Below are the code and all the weights of a small trained network. Each question names an input and a class and asks about switching units off, where a switched-off unit gives its printed mean instead of its output.

import numpy as np


def w(rows, s, z=0):
    codes = np.array(rows[::2]) - 128.0
    scale = np.full(codes.shape[1], s)
    scale[-1] = z or s
    return codes * scale


def f(y):
    return np.maximum(y, 0)


def log_softmax(a):
    a = a - a.max(-1, keepdims=True)
    return a - np.log(np.exp(a).sum(-1, keepdims=True))


def net(x, mask):
    res = np.array(x, float).reshape(1, 7) / 4 @ E
    y = f(res @ A[0][:, :-1].T + A[0][:, -1])
    res = res + np.where(mask, y, B[0][:, -1]) @ B[0][:, :-1]
    return log_softmax(res[-1] @ U[:, :-1].T + U[:, -1])


A, B = {}, {}
E = w([
[152,184,140,248,111,76,111,137,141,155,150,31],'x0',
[104,140,121,125,121,137,108,130,137,141,121,134],'x1',
[139,126,142,121,133,121,121,130,125,125,129,126],'x2',
[127,134,126,136,124,140,122,131,142,128,134,140],'x3',
[142,125,128,131,122,124,134,126,117,129,138,132],'x4',
[120,26,146,138,48,105,79,36,187,115,127,106],'x5',
[234,99,105,100,134,199,149,137,179,219,62,125],'x6',
],0.018)
A[0] = w([
[191,168,126,196,132,102,107,144,182,228,118,23,2],'N0',
[114,229,119,172,200,106,135,173,65,131,159,113,200],'N1',
[140,137,89,123,187,155,133,92,118,127,103,142,124],'N2',
[112,71,143,174,57,143,62,49,151,92,144,42,108],'N3',
[153,34,141,110,69,123,95,25,170,119,89,143,117],'N4',
[139,145,139,192,120,141,120,129,133,149,91,89,70],'N5',
[19,114,146,92,145,92,121,115,77,4,163,211,242],'N6',
[143,57,97,66,132,130,125,107,144,165,135,155,127],'N7',
[85,189,158,233,120,63,94,126,102,69,167,81,114],'N8',
[134,141,130,103,189,143,99,158,87,153,96,173,164],'N9',
[163,173,115,101,189,159,186,149,97,121,143,154,228],'N10',
],0.012,0.0091)
B[0] = w([
[138,153,108,187,152,106,179,141,37,78,145,205,203],'N0',
[118,149,178,184,121,231,96,95,138,81,91,124,230],'N1',
[140,138,116,113,107,135,109,164,119,148,132,96,156],'N2',
[89,98,135,103,137,48,138,102,141,188,160,134,224],'N3',
[101,6,128,150,169,157,127,76,161,125,120,131,228],'N4',
[122,124,133,140,147,112,142,114,93,100,171,145,161],'N5',
[173,157,100,206,152,99,181,138,78,95,166,203,255],'N6',
[126,100,119,135,113,149,112,124,153,128,35,151,187],'N7',
[96,115,175,42,97,142,74,89,190,121,90,52,239],'N8',
[137,162,145,96,123,139,125,168,126,153,128,76,181],'N9',
[136,172,109,114,115,168,139,192,129,169,81,116,207],'N10',
],0.014,0.035)
U = w([
[155,243,135,174,133,160,159,165,82,103,147,159,234],'0',
[113,75,189,133,118,244,67,43,195,110,49,90,146],'1',
[130,79,112,170,147,53,169,81,121,130,189,199,171],'2',
[93,112,165,96,71,36,77,69,196,137,187,1,2],'3',
[163,152,108,21,127,186,136,198,165,253,74,104,67],'4',
],0.0095,0.0043)

Each question gives the input, the list of numbers given to net, and the class t.
The units are the neurons (one row each of A and B). Each row of codes is followed by its name. A weight is (code - 128) times the scale printed after its matrix; where a second scale follows, it is the last column's (A, B and U).
mask holds one flag per neuron, in row order. A switched-off neuron (its flag False) gives its mean, the last column of its row in B, instead of its output. The means were averaged over made-up inputs and are rounded, as every weight is.
A unit's drop is (log p(t) with every unit on - log p(t) with that unit switched off) / (log p(t) with every unit on - log p(t) with every unit switched off).
The circuit of an input: a set's keep is (log p(t) with only the set's units on - log p(t) with every unit switched off) / (log p(t) with every unit on - log p(t) with every unit switched off). Starting from all 11 units, units are removed one at a time, each time the one whose removal leaves the highest keep (on an exact tie, the one counted first), for as long as the keep stays at least 0.8.
units of the circuit, in order: the units of the circuit, biggest drop first
most important unit: the unit with the biggest drop
k most important neurons: the k neurons with the biggest drops, biggest first
drop of u: that unit's drop, to one decimal
input [-7,-8,8,-4,-4,3,-2], class 2: units of the circuit, in order => [N6]
input [7,-2,-6,6,-7,1,-7], class 3: units of the circuit, in order => [N8, N3]
input [8,-7,-1,0,1,0,-8], class 1: 2 most important neurons => [N1, N8]
input [2,7,6,-8,3,4,0], class 3: 2 most important neurons => [N6, N1]
input [6,3,-2,7,2,5,-1], class 3: 2 most important neurons => [N8, N6]
input [8,1,-7,-7,-3,0,8], class 0: 2 most important neurons => [N4, N0]
input [1,0,-1,-8,5,-5,-3], class 1: 3 most important neurons => [N1, N0, N8]
input [3,-2,3,-7,-1,0,6], class 0: 2 most important neurons => [N3, N4]
input [0,3,2,3,4,-7,1], class 4: 4 most important neurons => [N6, N0, N10, N4]
input [-5,-5,4,3,-4,-1,0], class 0: drop of N8 => 0.7
input [-2,-5,3,6,-7,-5,2], class 4: drop of N6 => 0.5
input [5,-7,5,-4,0,5,-8], class 3: drop of N8 => 2.9
input [8,-8,8,5,2,6,-5], class 3: drop of N8 => 2.0
input [7,-2,2,3,3,-2,2], class 0: most important unit => N0
